Below is a small trained network, with its code and all its weights. Each question gives an input and a target symbol and asks what happens when units are switched off, that is, made to give their printed mean instead of their output.

import numpy as np


def w(rows, s, z=0):
    codes = np.array(rows[::2]) - 128.0
    scale = np.full(codes.shape[1], s)
    scale[-1] = z or s
    return codes * scale


def norm(h):
    return h / np.sqrt((h * h).mean(-1, keepdims=True) + 1e-5)


def f(y):
    return y / 2 * (1 + np.tanh(0.7978845608 * (y + 0.044715 * y**3)))


def softmax(a):
    e = np.exp(a - a.max(-1, keepdims=True))
    return e / e.sum(-1, keepdims=True)


def log_softmax(a):
    a = a - a.max(-1, keepdims=True)
    return a - np.log(np.exp(a).sum(-1, keepdims=True))


def net(x, mask):
    ids = ['εημξπσφ'.index(c) for c in x.split()]
    T = len(ids)
    res = E[ids] + P[:T]
    u = 0
    for l in range(2):
        q, k, v = (norm(res) @ M[l].T for M in (Q, K, V))
        z = softmax(np.where(np.tri(T) > 0, q @ k.T / 3**0.5, -1e9)) @ v
        res = res + np.where(mask[u], z, O[l][:, -1]) @ O[l][:, :-1]
        u += 1
        y = f(norm(res) @ A[l][:, :-1].T + A[l][:, -1])
        res = res + np.where(mask[u : u + 12], y, B[l][:, -1]) @ B[l][:, :-1]
        u += 12
    return log_softmax(norm(res)[-1] @ U[:, :-1].T + U[:, -1])


Q, K, V, O, A, B = {}, {}, {}, {}, {}, {}
E = w([
[111,118,96,209,108,175,90],'ε',
[169,136,120,208,165,163,53],'η',
[125,123,144,195,137,88,27],'μ',
[136,163,224,141,97,176,189],'ξ',
[146,65,108,72,63,155,105],'π',
[95,105,254,229,160,149,114],'σ',
[37,56,204,209,92,172,166],'φ',
],0.0099)
P = w([
[94,23,104,99,254,128,197],'0',
[59,67,138,114,202,148,142],'1',
[45,103,130,113,165,182,103],'2',
[70,111,134,126,163,184,105],'3',
[86,116,132,139,157,177,108],'4',
[103,118,129,150,153,169,115],'5',
[106,121,127,158,133,163,118],'6',
[121,124,124,161,126,155,119],'7',
[137,123,121,165,117,146,125],'8',
[142,125,114,169,99,138,125],'9',
[164,125,108,170,96,128,131],'10',
[179,125,105,167,82,122,129],'11',
[197,128,96,159,75,130,126],'12',
],0.0073)
Q[0] = w([
[168,139,98,254,114,126,103],'L0H0',
[135,68,186,152,126,159,140],'L0H0',
[119,94,202,5,106,68,231],'L0H0',
],0.0079)
K[0] = w([
[230,153,125,148,79,119,137],'L0H0',
[114,157,160,99,112,170,132],'L0H0',
[52,116,121,76,244,156,154],'L0H0',
],0.011)
V[0] = w([
[255,244,140,58,94,101,212],'L0H0',
[114,170,129,141,88,92,172],'L0H0',
[120,89,169,125,142,77,35],'L0H0',
],0.005)
O[0] = w([
[82,52,253,112,88,152,71,3],'L0H0',
[179,166,148,212,147,232,83,101],'L0H0',
[136,6,47,230,149,181,105,134],'L0H0',
],0.0053,0.0062)
A[0] = w([
[181,67,2,43,117,92,84,242],'L0N0',
[139,90,101,220,148,110,188,158],'L0N1',
[120,162,80,130,45,183,111,200],'L0N2',
[100,197,150,175,93,129,125,180],'L0N3',
[54,156,155,146,179,37,84,168],'L0N4',
[139,182,59,49,123,147,243,52],'L0N5',
[38,78,110,113,179,197,18,80],'L0N6',
[73,62,184,52,163,145,211,32],'L0N7',
[6,104,50,130,144,101,55,237],'L0N8',
[103,65,149,137,150,165,66,181],'L0N9',
[119,183,200,46,79,133,149,99],'L0N10',
[128,215,178,86,91,113,143,2],'L0N11',
],0.0061,0.0025)
B[0] = w([
[122,203,82,106,3,143,185,219],'L0N0',
[88,89,160,93,115,208,96,254],'L0N1',
[126,101,145,136,218,122,72,201],'L0N2',
[134,81,63,73,152,152,131,222],'L0N3',
[90,181,168,59,194,129,113,140],'L0N4',
[58,35,141,66,183,115,69,170],'L0N5',
[125,13,174,162,192,57,151,149],'L0N6',
[114,113,27,107,202,87,106,169],'L0N7',
[240,98,131,77,117,153,181,233],'L0N8',
[84,113,70,192,165,144,148,150],'L0N9',
[222,133,95,161,104,127,192,202],'L0N10',
[190,94,131,129,124,160,177,159],'L0N11',
],0.0063,0.0041)
Q[1] = w([
[145,149,249,59,97,112,181],'L1H0',
[189,149,127,116,61,107,154],'L1H0',
[213,197,70,255,81,173,93],'L1H0',
],0.0086)
K[1] = w([
[129,176,109,63,189,97,254],'L1H0',
[181,175,105,144,108,191,209],'L1H0',
[129,159,176,181,17,201,93],'L1H0',
],0.0085)
V[1] = w([
[45,34,2,50,118,91,155],'L1H0',
[203,224,40,66,177,179,132],'L1H0',
[216,237,110,47,141,31,110],'L1H0',
],0.004)
O[1] = w([
[47,188,213,255,111,150,78,209],'L1H0',
[116,100,131,80,101,104,22,252],'L1H0',
[176,65,125,92,82,207,112,9],'L1H0',
],0.0065,0.0037)
A[1] = w([
[138,207,77,113,149,89,114,51],'L1N0',
[154,113,91,120,107,159,96,134],'L1N1',
[71,74,153,122,161,85,74,61],'L1N2',
[96,157,160,134,158,69,84,86],'L1N3',
[156,46,100,3,60,81,184,22],'L1N4',
[124,79,89,143,97,123,141,128],'L1N5',
[156,163,75,98,136,73,187,126],'L1N6',
[99,26,155,137,217,101,102,2],'L1N7',
[153,158,150,152,110,128,76,159],'L1N8',
[110,147,167,168,142,125,145,84],'L1N9',
[63,140,105,99,126,157,90,99],'L1N10',
[162,118,146,142,107,154,180,123],'L1N11',
],0.012,0.0045)
B[1] = w([
[171,137,132,94,88,71,112,135],'L1N0',
[110,120,172,113,125,139,160,249],'L1N1',
[204,81,75,98,210,94,87,175],'L1N2',
[146,105,93,153,126,197,78,145],'L1N3',
[180,55,97,78,110,43,232,254],'L1N4',
[168,139,141,108,154,171,89,190],'L1N5',
[136,99,167,87,130,108,229,159],'L1N6',
[144,158,126,115,246,90,78,222],'L1N7',
[76,125,137,111,149,87,160,181],'L1N8',
[101,120,189,151,107,131,150,187],'L1N9',
[175,120,157,103,122,78,132,193],'L1N10',
[117,132,81,135,101,150,71,226],'L1N11',
],0.011,0.004)
U = w([
[147,104,108,120,242,79,81,194],'ε',
[118,75,48,186,98,218,98,139],'η',
[226,167,243,52,132,176,111,5],'μ',
[160,212,84,229,117,50,179,25],'ξ',
[187,68,103,120,127,112,253,195],'π',
[16,123,217,132,156,128,232,168],'σ',
[84,211,139,54,93,35,104,143],'φ',
],0.006,0.0027)

Each question gives the input, a string of symbols that net reads in full, and the target symbol t.
The units are the heads (3 rows each of Q, K, V and O) and the neurons (one row each of A and B). Each row of codes is followed by its name. A weight is (code - 128) times the scale printed after its matrix; where a second scale follows, it is the last column's (O, A, B and U).
mask holds one flag per unit, layer by layer, with each layer's heads first. A switched-off unit (its flag False) gives its mean, the last column of its rows in O or B, instead of its output. The means were averaged over made-up inputs and are rounded, as every weight is.
A unit's drop is (log p(t) with every unit on - log p(t) with that unit switched off) / (log p(t) with every unit on - log p(t) with every unit switched off).
The circuit of an input: a set's keep is (log p(t) with only the set's units on - log p(t) with every unit switched off) / (log p(t) with every unit on - log p(t) with every unit switched off). Starting from the 12 units with the biggest drops (on a tie, the unit counted first), units are removed one at a time, each time the one whose removal leaves the highest keep (on an exact tie, the one counted first), for as long as the keep stays at least 0.8.
circuit, biggest first: the units of the circuit, biggest drop first
most important unit: the unit with the biggest drop
k most important neurons: the k neurons with the biggest drops, biggest first
top k neurons in layer l: the k neurons of layer l with the biggest drops, biggest first
input ξ μ ε ε η μ σ η, target π: most important unit => L1H0
input φ μ ε μ ε μ, target φ: top 2 neurons in layer 0 => (L0N0, L0N4)
input ξ σ π ξ μ ξ ξ φ, target ε: circuit, biggest first => (L0N0, L1N7)
input ξ ξ σ ε, target π: circuit, biggest first => (L0N8, L0H0, L1N6)
input μ μ ξ, target ε: 2 most important neurons => (L0N5, L1N2)
input ε ξ ε μ ε ξ ξ φ σ ξ ε ε φ, target σ: 4 most important neurons => (L0N5, L1N9, L0N6, L0N8)
input ε η π ξ ε π ε ξ ξ φ, target ε: 2 most important neurons => (L0N0, L1N2)
input μ φ μ π η ξ μ ξ μ ξ μ η, target η: circuit, biggest first => (L1N4, L1N7, L1N10)
input η μ η ξ ξ μ ε φ η, target ξ: circuit, biggest first => (L1N7, L1H0, L1N2)
input ξ η μ, target μ: 2 most important neurons => (L0N8, L0N0)
input φ π π ε σ μ, target π: top 4 neurons in layer 0 => (L0N8, L0N1, L0N5, L0N7)
input ε ξ ε φ ξ ξ ξ ξ ξ ε, target ε: 2 most important neurons => (L0N2, L0N0)
input ξ φ σ μ, target π: top 3 neurons in layer 1 => (L1N7, L1N6, L1N11)
input ξ ξ μ ε μ η η, target μ: top 4 neurons in layer 0 => (L0N8, L0N5, L0N0, L0N10)
input φ φ φ μ ε ξ ξ φ π, target φ: most important neuron => (L0N0)
input ξ ξ μ μ ε μ ξ ε η, target φ: 4 most important neurons => (L1N0, L0N10, L1N8, L1N4)
input ξ ε ξ ξ ε ξ μ μ, target η: top 2 neurons in layer 0 => (L0N0, L0N5)
input φ ξ φ μ ξ ξ ε μ, target φ: top 3 neurons in layer 0 => (L0N4, L0N0, L0N5)
input μ ε σ ε ξ ξ ε ξ σ η μ, target μ: 2 most important neurons => (L0N8, L1N5)
input φ μ η ξ ε φ η ξ, target σ: 3 most important neurons => (L0N5, L0N8, L0N0)
input η μ φ μ μ ε σ μ μ ξ ξ ξ σ, target σ: most important unit => L1N9
input φ φ ξ μ ε ξ, target σ: 3 most important neurons => (L0N5, L0N8, L1N9)
input μ μ ξ μ φ ξ ε ξ, target η: top 4 neurons in layer 0 => (L0N5, L0N0, L0N10, L0N3)
input η ξ ξ η ε, target μ: 2 most important neurons => (L0N8, L1N10)
